Below are the code and all the weights of a small trained network. Each question names an input and a target symbol and asks about switching units off, where a switched-off unit gives its printed mean instead of its output.

import numpy as np


def w(rows, s, z=0):
    codes = np.array(rows[::2]) - 128.0
    scale = np.full(codes.shape[1], s)
    scale[-1] = z or s
    return codes * scale


def norm(h):
    return h / np.sqrt((h * h).mean(-1, keepdims=True) + 1e-5)


def f(y):
    return np.maximum(y, 0)


def softmax(a):
    e = np.exp(a - a.max(-1, keepdims=True))
    return e / e.sum(-1, keepdims=True)


def log_softmax(a):
    a = a - a.max(-1, keepdims=True)
    return a - np.log(np.exp(a).sum(-1, keepdims=True))


def net(x, mask):
    ids = ['βδλπφω'.index(c) for c in x.split()]
    T = len(ids)
    res = E[ids] + P[:T]
    r = norm(res)
    for j in range(3):
        rows = slice(3 * j, 3 * j + 3)
        q, k, v = (r @ M[0][rows].T for M in (Q, K, V))
        z = softmax(np.where(np.tri(T) > 0, q @ k.T / 3**0.5, -1e9)) @ v
        o = O[0][rows]
        res = res + np.where(mask[j], z, o[:, -1]) @ o[:, :-1]
    y = f(norm(res) @ A[0][:, :-1].T + A[0][:, -1])
    res = res + np.where(mask[3:15], y, B[0][:, -1]) @ B[0][:, :-1]
    return log_softmax(norm(res)[-1] @ U[:, :-1].T + U[:, -1])


Q, K, V, O, A, B = {}, {}, {}, {}, {}, {}
E = w([
[191,137,206,123,88],'β',
[179,132,186,143,158],'δ',
[178,102,155,70,226],'λ',
[37,104,16,45,91],'π',
[132,195,186,134,56],'φ',
[191,167,190,1,122],'ω',
],0.004)
P = w([
[96,30,90,172,105],'0',
[231,187,92,167,124],'1',
[238,119,107,148,84],'2',
[85,210,187,76,164],'3',
[99,98,202,51,106],'4',
[216,253,68,171,155],'5',
[231,98,114,137,83],'6',
[72,247,126,37,158],'7',
],0.0039)
Q[0] = w([
[187,161,138,38,87],'h1',
[185,146,127,86,108],'h1',
[142,146,146,115,120],'h1',
[146,156,136,92,124],'h2',
[159,142,138,110,104],'h2',
[215,184,144,3,80],'h2',
[204,158,47,152,124],'h3',
[124,59,149,132,101],'h3',
[174,94,107,119,85],'h3',
],0.04)
K[0] = w([
[60,69,123,180,132],'h1',
[76,69,84,178,114],'h1',
[86,113,112,119,125],'h1',
[119,126,99,126,133],'h2',
[156,112,91,133,124],'h2',
[114,99,3,127,86],'h2',
[3,134,207,139,182],'h3',
[159,29,135,136,80],'h3',
[87,75,184,69,102],'h3',
],0.026)
V[0] = w([
[159,144,153,143,192],'h1',
[183,148,190,3,98],'h1',
[164,148,180,180,100],'h1',
[234,149,122,94,121],'h2',
[97,200,157,105,42],'h2',
[118,125,172,216,81],'h2',
[175,87,122,89,244],'h3',
[87,139,45,65,99],'h3',
[159,143,136,66,74],'h3',
],0.017)
O[0] = w([
[112,113,188,146,53,38],'h1',
[244,14,245,62,158,237],'h1',
[167,153,187,254,149,104],'h1',
[179,62,135,16,149,170],'h2',
[140,218,31,113,153,120],'h2',
[219,209,198,181,167,45],'h2',
[71,11,7,193,162,172],'h3',
[40,132,244,156,205,102],'h3',
[90,211,116,114,186,255],'h3',
],0.0097,0.0099)
A[0] = w([
[115,102,148,163,101,84],'n1',
[170,99,25,100,58,49],'n2',
[176,167,220,155,99,211],'n3',
[99,122,187,209,63,98],'n4',
[102,204,127,165,95,148],'n5',
[163,245,135,58,49,41],'n6',
[94,152,105,219,46,123],'n7',
[35,79,219,99,108,167],'n8',
[130,5,212,144,82,3],'n9',
[78,90,172,113,5,82],'n10',
[215,120,189,135,179,248],'n11',
[150,128,158,209,54,22],'n12',
],0.013,0.0025)
B[0] = w([
[113,162,153,99,133,142],'n1',
[149,186,209,203,106,227],'n2',
[82,127,70,187,59,183],'n3',
[46,128,190,125,143,163],'n4',
[180,88,140,55,139,203],'n5',
[183,50,134,128,224,186],'n6',
[140,104,234,88,123,201],'n7',
[209,107,158,189,63,224],'n8',
[194,253,79,56,129,237],'n9',
[103,210,101,134,78,151],'n10',
[53,45,72,164,125,254],'n11',
[33,132,171,93,169,164],'n12',
],0.023,0.0069)
U = w([
[205,199,142,182,214,24],'β',
[174,178,121,153,11,119],'δ',
[99,40,89,237,130,127],'λ',
[70,113,243,130,122,208],'π',
[195,43,118,68,139,224],'φ',
[50,177,66,78,154,8],'ω',
],0.011,0.0018)

Each question gives the input, a string of symbols that net reads in full, and the target symbol t.
The units are the heads (3 rows each of Q, K, V and O) and the neurons (one row each of A and B). Each row of codes is followed by its name. A weight is (code - 128) times the scale printed after its matrix; where a second scale follows, it is the last column's (O, A, B and U).
mask holds one flag per unit, heads first, then neurons. A switched-off unit (its flag False) gives its mean, the last column of its rows in O or B, instead of its output. The means were averaged over made-up inputs and are rounded, as every weight is.
A unit's drop is (log p(t) with every unit on - log p(t) with that unit switched off) / (log p(t) with every unit on - log p(t) with every unit switched off).
The circuit of an input: a set's keep is (log p(t) with only the set's units on - log p(t) with every unit switched off) / (log p(t) with every unit on - log p(t) with every unit switched off). Starting from the 12 units with the biggest drops (on a tie, the unit counted first), units are removed one at a time, each time the one whose removal leaves the highest keep (on an exact tie, the one counted first), for as long as the keep stays at least 0.8.
units of the circuit, in order: the units of the circuit, biggest drop first
unit that matters most: the unit with the biggest drop
k most important neurons: the k neurons with the biggest drops, biggest first
which heads matter: for each layer, one digit per head in row order, 1 if its drop is at least 0.15 and else 0, layers parted by /
drop of u: that unit's drop, to one decimal
input β π ω δ ω π π β, target π: unit that matters most -> h3
input β β ω δ β, target λ: which heads matter -> 010
input φ λ ω δ, target β: which heads matter -> 110
input δ ω π λ π φ λ, target π: which heads matter -> 100
input π δ ω δ ω φ, target δ: units of the circuit, in order -> [h3, n2]
input λ ω ω δ, target δ: which heads matter -> 010
input β δ β λ, target λ: units of the circuit, in order -> [h2, n11]
input β π δ ω, target λ: units of the circuit, in order -> [h1, n9]
input δ λ ω λ ω β δ, target π: which heads matter -> 100
input π ω φ φ δ π ω π, target π: 2 most important neurons -> [n9, n8]
input ω ω ω ω π ω φ, target π: which heads matter -> 011
input φ ω ω ω ω, target β: which heads matter -> 110
input φ π ω π π λ δ φ, target λ: which heads matter -> 001
input β ω π ω λ, target π: which heads matter -> 001
input π ω δ λ ω β, target λ: unit that matters most -> h3
input ω ω π β, target ω: which heads matter -> 100
input β ω ω, target λ: which heads matter -> 000
input δ π π φ, target π: which heads matter -> 100
input π ω φ ω β δ δ, target β: which heads matter -> 001
input λ δ λ δ ω, target δ: which heads matter -> 010
input β ω δ ω π ω, target ω: which heads matter -> 001
input β δ ω ω ω ω λ δ, target λ: unit that matters most -> h2
input π δ ω λ, target δ: 2 most important neurons -> [n2, n11]
input ω ω β ω π, target β: 2 most important neurons -> [n2, n11]
input ω δ δ π λ φ δ, target λ: 2 most important neurons -> [n9, n2]
input ω π λ ω β λ, target ω: drop of n5 -> 0.0
input δ ω δ ω π, target δ: drop of n11 -> 0.1
input φ δ ω β ω ω β, target β: unit that matters most -> h1
input λ φ ω, target δ: drop of h2 -> 0.2
